Below are the code and all the weights of a small trained network. Each question names an input and a class and asks about switching units off, where a switched-off unit gives its printed mean instead of its output.

import numpy as np


def w(rows, s, z=0):
    codes = np.array(rows[::2]) - 128.0
    scale = np.full(codes.shape[1], s)
    scale[-1] = z or s
    return codes * scale


def f(y):
    return np.maximum(y, 0)


def log_softmax(a):
    a = a - a.max(-1, keepdims=True)
    return a - np.log(np.exp(a).sum(-1, keepdims=True))


def net(x, mask):
    res = np.array(x, float).reshape(1, 7) / 4 @ E
    y = f(res @ A[0][:, :-1].T + A[0][:, -1])
    res = res + np.where(mask, y, B[0][:, -1]) @ B[0][:, :-1]
    return log_softmax(res[-1] @ U[:, :-1].T + U[:, -1])


A, B = {}, {}
E = w([
[96,76,169,203,44],'x0',
[160,75,225,141,217],'x1',
[7,241,175,107,118],'x2',
[143,88,164,2,57],'x3',
[202,219,167,176,80],'x4',
[128,128,127,127,130],'x5',
[127,127,126,126,128],'x6',
],0.0063)
A[0] = w([
[102,132,202,130,154,155],'neuron 0',
[102,171,65,202,208,87],'neuron 1',
[182,189,47,37,190,109],'neuron 2',
[154,81,190,48,59,153],'neuron 3',
[169,172,129,74,228,126],'neuron 4',
[39,145,145,132,120,129],'neuron 5',
[53,16,200,238,5,82],'neuron 6',
[230,218,159,138,103,105],'neuron 7',
[129,135,106,127,117,255],'neuron 8',
[240,43,105,141,120,101],'neuron 9',
[133,81,216,130,164,172],'neuron 10',
[122,99,205,135,200,93],'neuron 11',
[129,137,105,128,114,247],'neuron 12',
[171,178,184,123,136,109],'neuron 13',
[195,193,180,133,90,98],'neuron 14',
[126,156,70,114,94,193],'neuron 15',
[170,126,150,2,79,86],'neuron 16',
[209,78,45,116,113,83],'neuron 17',
[131,144,117,175,139,86],'neuron 18',
[107,102,120,124,132,100],'neuron 19',
[36,206,219,81,145,84],'neuron 20',
[95,33,72,129,171,119],'neuron 21',
[175,160,151,171,82,117],'neuron 22',
[79,172,156,128,129,66],'neuron 23',
[142,118,142,69,106,66],'neuron 24',
[122,108,81,221,167,132],'neuron 25',
[5,70,86,86,178,102],'neuron 26',
[92,136,14,131,48,125],'neuron 27',
],0.0097,0.008)
B[0] = w([
[88,119,129,179,117,181],'neuron 0',
[217,178,62,120,173,193],'neuron 1',
[38,172,150,60,127,208],'neuron 2',
[200,167,105,188,201,222],'neuron 3',
[53,170,161,91,119,201],'neuron 4',
[187,134,151,139,81,185],'neuron 5',
[66,206,139,8,158,219],'neuron 6',
[158,25,132,76,151,203],'neuron 7',
[101,135,253,219,151,255],'neuron 8',
[122,158,132,129,5,213],'neuron 9',
[39,95,81,170,140,208],'neuron 10',
[60,99,36,147,131,170],'neuron 11',
[95,127,232,207,147,247],'neuron 12',
[123,72,133,120,140,166],'neuron 13',
[165,53,121,91,146,181],'neuron 14',
[70,89,125,164,140,211],'neuron 15',
[206,176,70,146,187,197],'neuron 16',
[138,156,110,106,34,183],'neuron 17',
[175,132,97,113,142,145],'neuron 18',
[140,113,130,118,132,134],'neuron 19',
[168,160,119,125,5,209],'neuron 20',
[191,61,187,115,129,182],'neuron 21',
[152,75,143,94,152,177],'neuron 22',
[139,139,103,123,69,151],'neuron 23',
[158,158,84,124,148,144],'neuron 24',
[206,183,109,152,160,195],'neuron 25',
[199,33,160,75,147,194],'neuron 26',
[43,80,17,136,129,206],'neuron 27',
],0.022,0.0081)
U = w([
[174,125,101,121,18,93],'0',
[86,175,123,2,181,85],'1',
[210,160,52,146,203,103],'2',
[128,106,153,158,150,253],'3',
[176,19,131,74,146,82],'4',
[120,113,152,162,148,216],'5',
[76,71,38,174,139,51],'6',
],0.0088,0.0068)

Each question gives the input, the list of numbers given to net, and the class t.
The units are the neurons (one row each of A and B). Each row of codes is followed by its name. A weight is (code - 128) times the scale printed after its matrix; where a second scale follows, it is the last column's (A, B and U).
mask holds one flag per neuron, in row order. A switched-off neuron (its flag False) gives its mean, the last column of its row in B, instead of its output. The means were averaged over made-up inputs and are rounded, as every weight is.
A unit's drop is (log p(t) with every unit on - log p(t) with that unit switched off) / (log p(t) with every unit on - log p(t) with every unit switched off).
The circuit of an input: a set's keep is (log p(t) with only the set's units on - log p(t) with every unit switched off) / (log p(t) with every unit on - log p(t) with every unit switched off). Starting from the 12 units with the biggest drops (on a tie, the unit counted first), units are removed one at a time, each time the one whose removal leaves the highest keep (on an exact tie, the one counted first), for as long as the keep stays at least 0.8.
units of the circuit, in order: the units of the circuit, biggest drop first
unit that matters most: the unit with the biggest drop
k most important neurons: the k neurons with the biggest drops, biggest first
drop when u is switched off: that unit's drop, to one decimal
input [7,-8,-2,-2,1,-6,2], class 6: 2 most important neurons	neuron 27; neuron 2
input [-7,2,2,-4,-7,-4,-2], class 1: units of the circuit, in order	neuron 2
input [-1,-8,4,8,-4,3,-2], class 2: 3 most important neurons	neuron 16; neuron 3; neuron 10
input [-5,-6,-1,-3,1,1,-5], class 6: 3 most important neurons	neuron 27; neuron 6; neuron 15
input [7,2,8,7,-3,-8,-8], class 0: 3 most important neurons	neuron 20; neuron 5; neuron 2
input [-6,-1,-6,2,6,6,1], class 0: 4 most important neurons	neuron 9; neuron 17; neuron 6; neuron 26
input [-1,-7,4,3,1,6,-2], class 6: 2 most important neurons	neuron 27; neuron 15
input [4,6,2,8,3,6,0], class 2: 2 most important neurons	neuron 3; neuron 16
input [7,4,2,4,8,7,-7], class 4: units of the circuit, in order	neuron 14; neuron 7
input [-2,3,-8,-7,3,-4,-5], class 0: 4 most important neurons	neuron 9; neuron 17; neuron 3; neuron 16
input [2,-4,-6,-7,-8,-7,2], class 4: 4 most important neurons	neuron 21; neuron 26; neuron 3; neuron 16
input [1,3,-8,8,6,-7,3], class 0: 3 most important neurons	neuron 9; neuron 17; neuron 1
input [-4,-6,2,-4,2,0,-4], class 6: 3 most important neurons	neuron 27; neuron 6; neuron 15
input [4,8,0,-5,-3,4,-1], class 6: unit that matters most	neuron 11
input [-6,-4,3,-6,3,-2,-4], class 1: 2 most important neurons	neuron 2; neuron 3
input [-5,-7,-2,4,3,-1,-1], class 6: 2 most important neurons	neuron 27; neuron 6
input [3,7,2,-5,7,-2,-5], class 4: units of the circuit, in order	neuron 7; neuron 14
input [4,-8,-3,1,-8,-7,-6], class 4: drop when neuron 16 is switched off	0.0
input [-6,-5,8,-3,-3,0,7], class 0: drop when neuron 5 is switched off	0.1
input [5,-5,8,-1,5,7,4], class 0: unit that matters most	neuron 20
input [0,0,-7,-2,0,1,-1], class 0: drop when neuron 9 is switched off	0.4
